Here is a tiny trained network, its code and every weight. The questions are about switching its units off for an input and a target symbol, where a switched-off unit gives its printed mean instead of its output.

import numpy as np


def w(rows, s, z=0):
    codes = np.array(rows[::2]) - 128.0
    scale = np.full(codes.shape[1], s)
    scale[-1] = z or s
    return codes * scale


def f(y):
    return np.maximum(y, 0)


def softmax(a):
    e = np.exp(a - a.max(-1, keepdims=True))
    return e / e.sum(-1, keepdims=True)


def log_softmax(a):
    a = a - a.max(-1, keepdims=True)
    return a - np.log(np.exp(a).sum(-1, keepdims=True))


def net(x, mask):
    ids = ['δεθλξστψ'.index(c) for c in x.split()]
    T = len(ids)
    res = E[ids] + P[:T]
    u = 0
    for l in range(3):
        r = res
        for j in range(2):
            rows = slice(4 * j, 4 * j + 4)
            q, k, v = (r @ M[l][rows].T for M in (Q, K, V))
            z = softmax(np.where(np.tri(T) > 0, q @ k.T / 4**0.5, -1e9)) @ v
            o = O[l][rows]
            res = res + np.where(mask[u + j], z, o[:, -1]) @ o[:, :-1]
        u += 2
        y = f(res @ A[l][:, :-1].T + A[l][:, -1])
        res = res + np.where(mask[u : u + 4], y, B[l][:, -1]) @ B[l][:, :-1]
        u += 4
    return log_softmax(res[-1] @ U[:, :-1].T + U[:, -1])


Q, K, V, O, A, B = {}, {}, {}, {}, {}, {}
E = w([
[191,191,175,116,1,128,116],'δ',
[137,223,142,191,165,119,137],'ε',
[87,252,93,79,97,108,25],'θ',
[140,152,197,47,37,179,45],'λ',
[26,75,50,138,161,38,89],'ξ',
[147,107,202,161,140,41,207],'σ',
[149,104,54,33,30,69,237],'τ',
[21,247,157,133,72,233,248],'ψ',
],0.0086)
P = w([
[59,79,167,254,175,141,117],'0',
[64,209,107,72,154,97,117],'1',
[90,181,91,55,95,110,124],'2',
[160,158,92,110,76,125,127],'3',
[134,104,168,102,77,91,118],'4',
[113,170,139,106,125,91,158],'5',
[146,112,138,94,45,122,139],'6',
[142,127,138,97,40,135,151],'7',
[121,168,123,126,103,137,180],'8',
[95,146,94,102,88,134,151],'9',
[108,148,93,98,84,124,120],'10',
],0.0069)
Q[0] = w([
[188,75,104,187,232,152,95],'L0H0',
[207,110,177,132,214,171,138],'L0H0',
[184,150,182,197,198,155,115],'L0H0',
[174,157,149,164,127,166,86],'L0H0',
[92,171,105,61,31,104,175],'L0H1',
[149,199,11,164,58,204,88],'L0H1',
[147,208,254,54,29,86,136],'L0H1',
[32,162,126,29,70,62,197],'L0H1',
],0.0048)
K[0] = w([
[119,184,142,34,95,64,166],'L0H0',
[191,166,110,18,73,114,59],'L0H0',
[208,97,110,65,122,106,113],'L0H0',
[170,48,171,1,129,96,127],'L0H0',
[72,84,134,167,76,155,159],'L0H1',
[66,170,80,112,77,171,81],'L0H1',
[171,22,141,178,114,82,197],'L0H1',
[170,90,155,228,72,158,201],'L0H1',
],0.0057)
V[0] = w([
[166,111,116,42,88,106,79],'L0H0',
[132,3,71,155,211,96,171],'L0H0',
[70,219,105,187,210,187,161],'L0H0',
[183,106,185,132,156,91,89],'L0H0',
[208,47,57,139,136,35,185],'L0H1',
[131,152,79,55,106,167,33],'L0H1',
[67,154,17,61,109,148,142],'L0H1',
[76,121,8,146,204,68,103],'L0H1',
],0.0062)
O[0] = w([
[42,101,66,72,124,129,100,96],'L0H0',
[212,104,148,104,255,193,163,4],'L0H0',
[147,137,194,154,135,45,138,196],'L0H0',
[159,65,55,164,126,103,126,78],'L0H0',
[145,159,79,70,131,193,192,37],'L0H1',
[69,70,160,78,138,112,115,126],'L0H1',
[97,142,187,2,153,106,128,172],'L0H1',
[91,111,151,83,223,109,124,106],'L0H1',
],0.0068,0.0039)
A[0] = w([
[147,255,120,70,108,129,121,236],'L0N0',
[164,148,176,198,117,72,195,106],'L0N1',
[101,143,114,181,89,143,190,252],'L0N2',
[95,127,127,81,106,93,142,117],'L0N3',
],0.0047,0.0014)
B[0] = w([
[102,3,246,145,64,105,123,253],'L0N0',
[191,204,79,145,72,104,167,180],'L0N1',
[140,163,134,68,73,169,129,187],'L0N2',
[189,115,116,141,192,78,195,190],'L0N3',
],0.0059,0.0053)
Q[1] = w([
[166,3,123,103,185,223,158],'L1H0',
[162,117,69,181,118,126,112],'L1H0',
[150,117,139,50,86,99,174],'L1H0',
[177,113,36,170,170,114,210],'L1H0',
[91,154,37,146,167,138,147],'L1H1',
[79,158,169,89,44,9,206],'L1H1',
[96,107,196,43,134,101,97],'L1H1',
[12,165,167,86,47,38,148],'L1H1',
],0.0057)
K[1] = w([
[139,156,141,126,164,30,57],'L1H0',
[117,198,154,99,126,141,108],'L1H0',
[125,122,99,167,113,223,90],'L1H0',
[62,135,193,140,124,93,51],'L1H0',
[219,135,119,166,80,118,89],'L1H1',
[81,61,97,170,90,222,200],'L1H1',
[118,98,66,115,168,176,142],'L1H1',
[97,55,156,141,138,219,255],'L1H1',
],0.0056)
V[1] = w([
[201,2,137,165,89,177,73],'L1H0',
[147,127,212,144,197,95,117],'L1H0',
[97,143,94,193,59,72,28],'L1H0',
[195,123,66,121,187,20,164],'L1H0',
[77,123,175,131,171,203,114],'L1H1',
[197,121,113,172,90,204,133],'L1H1',
[142,92,180,131,184,164,62],'L1H1',
[168,81,152,130,163,44,100],'L1H1',
],0.0068)
O[1] = w([
[2,222,55,38,114,156,137,56],'L1H0',
[142,142,99,162,8,129,71,145],'L1H0',
[150,170,161,93,181,188,13,254],'L1H0',
[234,137,78,97,73,135,138,76],'L1H0',
[35,36,140,245,98,156,110,65],'L1H1',
[84,215,151,83,118,144,203,100],'L1H1',
[11,116,6,179,69,118,103,22],'L1H1',
[174,177,4,61,79,103,41,115],'L1H1',
],0.0055)
A[1] = w([
[168,62,184,57,188,40,153,242],'L1N0',
[2,97,137,149,41,174,27,37],'L1N1',
[96,93,173,100,212,104,137,4],'L1N2',
[79,168,167,88,67,170,60,32],'L1N3',
],0.0046,0.00029)
B[1] = w([
[105,166,204,130,78,178,144,244],'L1N0',
[55,171,62,232,141,64,167,239],'L1N1',
[88,103,123,131,90,194,44,159],'L1N2',
[41,131,2,191,122,121,192,254],'L1N3',
],0.0061,0.0049)
Q[2] = w([
[154,5,135,89,94,110,102],'L2H0',
[54,222,216,58,162,120,106],'L2H0',
[141,48,115,152,49,222,176],'L2H0',
[56,212,200,91,34,152,190],'L2H0',
[89,254,126,162,55,131,117],'L2H1',
[99,196,108,214,157,121,99],'L2H1',
[206,172,65,214,194,162,195],'L2H1',
[96,75,30,90,198,152,216],'L2H1',
],0.005)
K[2] = w([
[227,166,206,76,37,108,176],'L2H0',
[36,198,89,208,98,122,100],'L2H0',
[183,219,176,92,128,137,164],'L2H0',
[174,232,15,241,161,76,141],'L2H0',
[244,153,159,213,165,85,161],'L2H1',
[211,87,140,60,181,91,154],'L2H1',
[117,157,187,41,2,141,190],'L2H1',
[68,96,155,1,127,193,197],'L2H1',
],0.0052)
V[2] = w([
[78,186,72,103,155,142,194],'L2H0',
[94,5,86,195,148,108,140],'L2H0',
[212,152,138,44,61,142,219],'L2H0',
[126,178,79,180,64,76,65],'L2H0',
[129,117,253,122,163,93,43],'L2H1',
[177,123,130,183,50,53,105],'L2H1',
[130,169,186,101,105,188,74],'L2H1',
[102,31,121,136,224,157,69],'L2H1',
],0.0057)
O[2] = w([
[177,187,168,117,81,2,118,127],'L2H0',
[77,60,117,135,67,116,87,104],'L2H0',
[48,168,126,95,210,99,166,50],'L2H0',
[219,70,107,123,152,121,134,255],'L2H0',
[135,113,80,205,203,223,102,173],'L2H1',
[94,38,21,108,154,129,191,225],'L2H1',
[127,216,99,188,175,147,144,137],'L2H1',
[61,140,153,81,59,242,83,42],'L2H1',
],0.0057,0.0099)
A[2] = w([
[156,77,143,152,93,223,98,254],'L2N0',
[149,109,161,28,145,95,141,113],'L2N1',
[117,123,108,128,132,132,99,42],'L2N2',
[128,254,170,126,110,134,139,188],'L2N3',
],0.0078,0.0009)
B[2] = w([
[125,57,142,33,186,122,63,254],'L2N0',
[137,146,184,55,5,167,124,204],'L2N1',
[207,195,232,49,158,207,86,150],'L2N2',
[3,121,122,92,125,188,48,220],'L2N3',
],0.0051,0.0076)
U = w([
[110,204,145,105,106,202,101,73],'δ',
[168,126,104,102,148,99,171,194],'ε',
[113,96,113,73,151,160,114,230],'θ',
[153,159,152,143,71,102,92,5],'λ',
[78,96,76,144,71,107,187,134],'ξ',
[123,137,156,30,123,115,161,137],'σ',
[76,72,254,161,126,108,194,123],'τ',
[142,143,127,172,136,176,161,100],'ψ',
],0.0053,0.0023)

Each question gives the input, a string of symbols that net reads in full, and the target symbol t.
The units are the heads (4 rows each of Q, K, V and O) and the neurons (one row each of A and B). Each row of codes is followed by its name. A weight is (code - 128) times the scale printed after its matrix; where a second scale follows, it is the last column's (O, A, B and U).
mask holds one flag per unit, layer by layer, with each layer's heads first. A switched-off unit (its flag False) gives its mean, the last column of its rows in O or B, instead of its output. The means were averaged over made-up inputs and are rounded, as every weight is.
A unit's drop is (log p(t) with every unit on - log p(t) with that unit switched off) / (log p(t) with every unit on - log p(t) with every unit switched off).
The circuit of an input: a set's keep is (log p(t) with only the set's units on - log p(t) with every unit switched off) / (log p(t) with every unit on - log p(t) with every unit switched off). Starting from the 12 units with the biggest drops (on a tie, the unit counted first), units are removed one at a time, each time the one whose removal leaves the highest keep (on an exact tie, the one counted first), for as long as the keep stays at least 0.8.
units of the circuit, in order: the units of the circuit, biggest drop first
most important unit: the unit with the biggest drop
top k neurons: the k neurons with the biggest drops, biggest first
top k neurons in layer l: the k neurons of layer l with the biggest drops, biggest first
heads that matter: for each layer, one digit per head in row order, 1 if its drop is at least 0.15 and else 0, layers parted by /
drop when u is switched off: that unit's drop, to one decimal
input τ ξ λ ξ θ ψ θ θ θ λ ψ, target τ: units of the circuit, in order	[L1H0; L1H1; L0H1; L0N0]
input θ θ θ ψ, target τ: units of the circuit, in order	[L1H1; L1H0]
input ψ θ λ ψ τ ψ θ τ, target τ: units of the circuit, in order	[L1H1; L1H0]
input τ θ τ ψ θ λ δ θ ε, target τ: units of the circuit, in order	[L1H0; L0H1; L1H1; L2H0]
input δ ψ θ ε ε ψ, target δ: heads that matter	11 / 11 / 11
input θ θ ξ ξ σ ξ ψ, target θ: most important unit	L2N0
input ε θ θ θ λ θ λ, target ξ: units of the circuit, in order	[L0H0; L1N3; L1N1; L1H1]
input ε λ σ λ, target ε: heads that matter	11 / 11 / 11
input θ τ τ ψ ξ λ ξ λ ψ θ τ, target τ: units of the circuit, in order	[L1H1; L1H0; L0H0]
input λ δ ε τ, target λ: heads that matter	01 / 11 / 11
input τ θ θ σ ξ δ ψ ψ λ θ ξ, target τ: heads that matter	11 / 11 / 00
input λ ε ε ψ, target λ: top 4 neurons	[L1N1; L1N3; L0N1; L0N3]
input θ θ δ, target θ: heads that matter	01 / 11 / 11
input ξ θ λ ε θ λ λ τ δ σ θ, target ξ: heads that matter	11 / 11 / 00
input θ σ λ ψ τ τ θ, target θ: top 2 neurons	[L2N0; L1N1]
input σ θ δ, target σ: most important unit	L0H1
input δ τ τ ψ θ σ ε ε ψ θ λ, target τ: heads that matter	00 / 01 / 00
input θ λ θ τ ε θ λ λ ψ σ, target θ: top 2 neurons in layer 1	[L1N1; L1N2]
input λ τ ξ λ ξ σ, target λ: top 3 neurons in layer 1	[L1N1; L1N3; L1N0]
input τ ψ σ, target τ: most important unit	L1H0
input λ ξ δ ε ε, target λ: top 2 neurons in layer 0	[L0N3; L0N1]
input λ σ θ θ, target λ: top 2 neurons	[L1N1; L1N3]
input σ ξ δ ε ψ θ ξ τ θ, target σ: top 2 neurons in layer 0	[L0N1; L0N0]
input ξ λ θ ξ θ ε θ λ λ ψ λ, target ξ: top 2 neurons	[L1N1; L1N3]
input λ τ δ σ θ ε θ τ λ λ ε, target λ: top 3 neurons	[L1N1; L1N3; L0N3]
input σ λ θ δ ψ, target σ: drop when L2H0 is switched off	0.6
input θ τ θ θ ξ, target θ: drop when L2H1 is switched off	0.5
